Below are the code and all the weights of a small trained network. Each question names an input and a class and asks about switching units off, where a switched-off unit gives its printed mean instead of its output.

import numpy as np


def w(rows, s, z=0):
    codes = np.array(rows[::2]) - 128.0
    scale = np.full(codes.shape[1], s)
    scale[-1] = z or s
    return codes * scale


def f(y):
    return np.maximum(y, 0)


def log_softmax(a):
    a = a - a.max(-1, keepdims=True)
    return a - np.log(np.exp(a).sum(-1, keepdims=True))


def net(x, mask):
    res = np.array(x, float).reshape(1, 3) / 4 @ E
    y = f(res @ A[0][:, :-1].T + A[0][:, -1])
    res = res + np.where(mask, y, B[0][:, -1]) @ B[0][:, :-1]
    return log_softmax(res[-1] @ U[:, :-1].T + U[:, -1])


A, B = {}, {}
E = w([
[226,215,27,147,202,117,249,105],'x0',
[113,77,50,233,194,93,125,196],'x1',
[160,155,36,102,85,219,95,204],'x2',
],0.012)
A[0] = w([
[56,55,174,117,62,111,106,131,89],'n0',
[139,53,99,218,88,42,160,249,110],'n1',
[51,76,164,125,103,159,91,173,130],'n2',
[106,164,120,137,114,219,123,206,106],'n3',
[123,90,154,146,97,135,82,105,84],'n4',
[79,97,94,177,183,111,96,142,101],'n5',
[142,125,99,173,121,105,126,207,117],'n6',
[70,160,167,132,203,44,93,63,90],'n7',
[132,69,148,146,157,94,130,66,94],'n8',
[149,166,151,48,52,136,165,99,123],'n9',
[126,126,164,138,145,149,145,131,252],'n10',
[136,169,154,70,65,191,155,116,136],'n11',
[164,137,107,113,133,218,87,186,150],'n12',
[132,66,146,116,116,152,56,154,85],'n13',
[66,94,182,137,88,161,154,175,89],'n14',
[94,102,185,133,167,91,175,96,98],'n15',
[103,121,76,208,131,171,113,213,141],'n16',
[86,71,151,108,110,110,114,125,105],'n17',
[157,174,102,100,147,115,230,119,117],'n18',
[141,140,90,128,114,130,190,131,153],'n19',
[39,119,183,188,161,96,186,62,154],'n20',
[138,137,89,105,123,186,81,185,85],'n21',
[112,72,110,105,69,121,78,123,183],'n22',
[107,110,109,190,128,132,143,180,166],'n23',
[107,195,112,183,118,116,197,99,85],'n24',
[72,143,111,105,146,169,65,126,122],'n25',
[192,169,108,106,140,79,177,125,78],'n26',
[152,156,193,28,49,136,144,105,97],'n27',
[112,129,57,101,69,211,121,146,127],'n28',
[121,159,89,121,72,111,133,181,150],'n29',
[131,76,165,122,117,109,64,156,133],'n30',
[151,139,109,125,157,162,191,97,87],'n31',
],0.011,0.016)
B[0] = w([
[162,130,98,117,146,106,108,131,220],'n0',
[77,169,114,120,215,88,82,99,213],'n1',
[163,154,89,154,91,134,116,120,230],'n2',
[147,81,153,84,137,193,181,147,195],'n3',
[136,141,97,93,150,163,103,154,167],'n4',
[91,166,110,96,198,126,98,76,176],'n5',
[115,151,153,124,157,121,120,110,181],'n6',
[166,82,155,66,176,186,145,170,181],'n7',
[122,101,150,55,137,181,135,151,160],'n8',
[67,180,171,123,194,84,97,85,221],'n9',
[127,104,133,239,75,11,209,96,249],'n10',
[78,150,176,140,180,77,105,86,226],'n11',
[112,87,155,104,111,152,197,145,227],'n12',
[143,136,102,133,123,192,73,161,188],'n13',
[145,156,100,83,123,149,84,138,178],'n14',
[126,77,149,48,151,186,145,150,173],'n15',
[103,165,183,121,142,101,136,112,222],'n16',
[163,141,95,133,112,160,94,161,179],'n17',
[170,147,80,138,108,132,123,122,227],'n18',
[163,115,87,159,40,123,101,150,201],'n19',
[120,81,183,102,114,133,174,164,216],'n20',
[162,79,161,54,171,181,145,164,187],'n21',
[122,144,89,164,68,113,141,133,231],'n22',
[103,155,163,164,138,109,128,92,199],'n23',
[159,133,107,107,130,171,101,137,176],'n24',
[134,120,107,136,111,165,126,149,177],'n25',
[144,152,102,93,143,170,101,163,191],'n26',
[91,166,125,110,160,146,95,97,230],'n27',
[111,96,190,95,124,177,163,170,221],'n28',
[135,117,163,142,117,142,155,145,186],'n29',
[138,143,82,122,91,122,126,106,202],'n30',
[151,147,85,125,140,191,88,149,178],'n31',
],0.011,0.016)
U = w([
[37,185,134,119,217,99,95,74,85],'0',
[133,15,167,88,147,155,163,177,87],'1',
[198,159,2,129,103,137,91,146,84],'2',
[96,94,138,204,51,35,183,99,255],'3',
],0.013,0.0092)

Each question gives the input, the list of numbers given to net, and the class t.
The units are the neurons (one row each of A and B). Each row of codes is followed by its name. A weight is (code - 128) times the scale printed after its matrix; where a second scale follows, it is the last column's (A, B and U).
mask holds one flag per neuron, in row order. A switched-off neuron (its flag False) gives its mean, the last column of its row in B, instead of its output. The means were averaged over made-up inputs and are rounded, as every weight is.
A unit's drop is (log p(t) with every unit on - log p(t) with that unit switched off) / (log p(t) with every unit on - log p(t) with every unit switched off).
unit that matters most: the unit with the biggest drop
k most important neurons: the k neurons with the biggest drops, biggest first
drop when u is switched off: that unit's drop, to one decimal
input [-3,6,-7], class 1: 3 most important neurons => [n20; n7; n15]
input [0,-7,8], class 1: unit that matters most => n28
input [8,1,-7], class 2: 2 most important neurons => [n18; n28]
input [3,-4,4], class 0: 2 most important neurons => [n9; n11]
input [7,3,-6], class 2: 3 most important neurons => [n18; n28; n12]
input [-7,-2,6], class 2: 4 most important neurons => [n2; n22; n30; n20]
input [2,3,2], class 3: 3 most important neurons => [n9; n27; n11]
input [3,-6,-7], class 1: 2 most important neurons => [n20; n7]
input [-6,-8,7], class 0: 3 most important neurons => [n9; n11; n27]
input [-3,-1,-3], class 3: 2 most important neurons => [n21; n28]
input [-8,8,0], class 0: 4 most important neurons => [n1; n5; n16; n23]
input [-7,7,0], class 0: 4 most important neurons => [n1; n5; n16; n23]
input [6,-4,-5], class 2: 3 most important neurons => [n18; n28; n12]
input [2,5,2], class 0: unit that matters most => n1
input [-2,-7,6], class 0: 3 most important neurons => [n9; n11; n27]
input [-1,-6,5], class 0: 2 most important neurons => [n9; n11]
input [-4,-3,-7], class 1: drop when n20 is switched off => 0.0
input [3,1,0], class 3: drop when n4 is switched off => 0.1
input [1,-4,-5], class 1: drop when n1 is switched off => 0.4
input [-8,-6,5], class 2: unit that matters most => n2
input [-2,3,-2], class 3: drop when n27 is switched off => 0.3
